Below is a small trained network, with its code and all its weights. Each question gives an input and a target symbol and asks what happens when units are switched off, that is, made to give their printed mean instead of their output.

import numpy as np


def w(rows, s, z=0):
    codes = np.array(rows[::2]) - 128.0
    scale = np.full(codes.shape[1], s)
    scale[-1] = z or s
    return codes * scale


def f(y):
    return np.maximum(y, 0)


def softmax(a):
    e = np.exp(a - a.max(-1, keepdims=True))
    return e / e.sum(-1, keepdims=True)


def log_softmax(a):
    a = a - a.max(-1, keepdims=True)
    return a - np.log(np.exp(a).sum(-1, keepdims=True))


def net(x, mask):
    ids = ['αδλμξφ'.index(c) for c in x.split()]
    T = len(ids)
    res = E[ids] + P[:T]
    u = 0
    for l in range(2):
        q, k, v = (res @ M[l].T for M in (Q, K, V))
        z = softmax(np.where(np.tri(T) > 0, q @ k.T / 3**0.5, -1e9)) @ v
        res = res + np.where(mask[u], z, O[l][:, -1]) @ O[l][:, :-1]
        u += 1
        y = f(res @ A[l][:, :-1].T + A[l][:, -1])
        res = res + np.where(mask[u : u + 8], y, B[l][:, -1]) @ B[l][:, :-1]
        u += 8
    return log_softmax(res[-1] @ U[:, :-1].T + U[:, -1])


Q, K, V, O, A, B = {}, {}, {}, {}, {}, {}
E = w([
[163,221,2],'α',
[104,185,143],'δ',
[194,211,50],'λ',
[167,187,56],'μ',
[120,17,156],'ξ',
[100,21,127],'φ',
],0.0078)
P = w([
[133,50,82],'0',
[40,174,175],'1',
[148,138,85],'2',
[181,176,247],'3',
[12,182,62],'4',
[152,129,78],'5',
[178,179,238],'6',
[16,117,139],'7',
[153,127,71],'8',
],0.015)
Q[0] = w([
[228,145,143],'L0H0',
[251,86,153],'L0H0',
[22,150,67],'L0H0',
],0.012)
K[0] = w([
[202,62,107],'L0H0',
[178,42,107],'L0H0',
[54,245,105],'L0H0',
],0.012)
V[0] = w([
[37,237,76],'L0H0',
[39,185,226],'L0H0',
[253,131,185],'L0H0',
],0.0062)
O[0] = w([
[52,241,82,162],'L0H0',
[41,154,228,99],'L0H0',
[254,147,192,2],'L0H0',
],0.0059,0.0047)
A[0] = w([
[131,119,114,172],'L0N0',
[251,129,141,159],'L0N1',
[68,137,164,192],'L0N2',
[144,213,146,164],'L0N3',
[149,180,69,120],'L0N4',
[111,179,186,2],'L0N5',
[117,117,77,228],'L0N6',
[113,189,141,204],'L0N7',
],0.012,0.0046)
B[0] = w([
[116,133,121,166],'L0N0',
[194,99,203,240],'L0N1',
[151,114,228,253],'L0N2',
[84,50,159,179],'L0N3',
[210,147,185,191],'L0N4',
[255,131,102,151],'L0N5',
[107,147,68,254],'L0N6',
[93,76,158,216],'L0N7',
],0.01,0.0074)
Q[1] = w([
[60,2,88],'L1H0',
[101,155,71],'L1H0',
[65,154,61],'L1H0',
],0.0076)
K[1] = w([
[20,55,254],'L1H0',
[111,215,195],'L1H0',
[96,184,177],'L1H0',
],0.0079)
V[1] = w([
[164,255,119],'L1H0',
[33,125,190],'L1H0',
[231,119,218],'L1H0',
],0.0088)
O[1] = w([
[80,154,129,8],'L1H0',
[144,74,92,177],'L1H0',
[225,245,101,179],'L1H0',
],0.011,0.013)
A[1] = w([
[184,121,76,213],'L1N0',
[220,158,70,2],'L1N1',
[158,137,201,151],'L1N2',
[95,52,90,176],'L1N3',
[155,193,38,122],'L1N4',
[78,176,7,95],'L1N5',
[8,171,144,104],'L1N6',
[20,144,134,7],'L1N7',
],0.012,0.0083)
B[1] = w([
[165,103,167,250],'L1N0',
[58,112,43,219],'L1N1',
[78,130,66,239],'L1N2',
[104,194,136,210],'L1N3',
[121,155,209,197],'L1N4',
[75,83,169,163],'L1N5',
[205,104,47,151],'L1N6',
[247,131,150,139],'L1N7',
],0.012,0.016)
U = w([
[92,170,229,152],'α',
[28,53,76,135],'δ',
[128,186,30,131],'λ',
[189,184,127,199],'μ',
[206,104,4,2],'ξ',
[247,110,215,137],'φ',
],0.013,0.0056)

Each question gives the input, a string of symbols that net reads in full, and the target symbol t.
The units are the heads (3 rows each of Q, K, V and O) and the neurons (one row each of A and B). Each row of codes is followed by its name. A weight is (code - 128) times the scale printed after its matrix; where a second scale follows, it is the last column's (O, A, B and U).
mask holds one flag per unit, layer by layer, with each layer's heads first. A switched-off unit (its flag False) gives its mean, the last column of its rows in O or B, instead of its output. The means were averaged over made-up inputs and are rounded, as every weight is.
A unit's drop is (log p(t) with every unit on - log p(t) with that unit switched off) / (log p(t) with every unit on - log p(t) with every unit switched off).
The circuit of an input: a set's keep is (log p(t) with only the set's units on - log p(t) with every unit switched off) / (log p(t) with every unit on - log p(t) with every unit switched off). Starting from the 12 units with the biggest drops (on a tie, the unit counted first), units are removed one at a time, each time the one whose removal leaves the highest keep (on an exact tie, the one counted first), for as long as the keep stays at least 0.8.
circuit, biggest first: the units of the circuit, biggest drop first
k most important neurons: the k neurons with the biggest drops, biggest first
top k neurons in layer l: the k neurons of layer l with the biggest drops, biggest first
input φ λ α μ α μ, target μ: circuit, biggest first => (L1H0; L0N4)
input μ λ ξ φ, target μ: 3 most important neurons => (L1N2; L1N1; L0N2)
input λ φ α φ α ξ ξ φ, target ξ: circuit, biggest first => (L0H0; L1N6; L1N7)
input φ λ φ ξ δ φ α φ, target φ: 4 most important neurons => (L1N7; L0N2; L1N1; L1N2)
input φ φ λ, target λ: most important neuron => (L1N1)
input α ξ μ ξ λ, target α: 2 most important neurons => (L0N3; L0N7)
input λ φ φ φ λ, target δ: circuit, biggest first => (L1H0; L0H0)
input φ ξ μ ξ μ, target α: 4 most important neurons => (L0N7; L0N3; L0N2; L1N1)
input φ φ ξ λ δ ξ δ ξ, target φ: 3 most important neurons => (L1N7; L1N1; L0N1)
input α λ φ λ, target α: 3 most important neurons => (L1N1; L1N2; L0N6)
input α φ ξ φ α, target δ: top 3 neurons in layer 0 => (L0N3; L0N7; L0N1)
input δ ξ α φ ξ, target α: top 4 neurons in layer 0 => (L0N2; L0N6; L0N1; L0N5)
input μ φ φ φ, target μ: circuit, biggest first => (L0H0; L1N2; L1H0)
input λ μ φ α ξ λ φ, target λ: most important neuron => (L1N2)
input λ φ δ δ φ φ α, target λ: circuit, biggest first => (L0H0; L1H0; L1N1)
input φ ξ ξ ξ φ, target α: 3 most important neurons => (L0N2; L0N6; L1N1)
input δ φ μ ξ μ μ μ, target δ: top 3 neurons in layer 0 => (L0N3; L0N1; L0N2)
input φ φ δ α λ, target δ: 3 most important neurons => (L0N3; L0N7; L0N2)
input ξ ξ φ ξ ξ λ α ξ, target α: 3 most important neurons => (L1N1; L0N2; L1N2)
input λ α ξ μ φ ξ δ, target λ: top 2 neurons in layer 0 => (L0N1; L0N4)
input α ξ δ μ, target α: circuit, biggest first => (L1H0)
input φ φ α, target α: circuit, biggest first => (L0N4; L1H0; L1N4)
input μ ξ φ, target δ: circuit, biggest first => (L1H0; L0N1)
input α φ δ φ, target α: 3 most important neurons => (L1N1; L0N6; L0N4)
input μ ξ δ ξ α φ φ φ, target ξ: circuit, biggest first => (L1N6; L0H0; L1N7)
input μ λ φ ξ, target μ: circuit, biggest first => (L0H0; L1N2; L1H0)
input α δ φ δ, target α: circuit, biggest first => (L1H0)
input φ λ δ α φ δ, target φ: 4 most important neurons => (L1N2; L1N1; L0N4; L0N3)
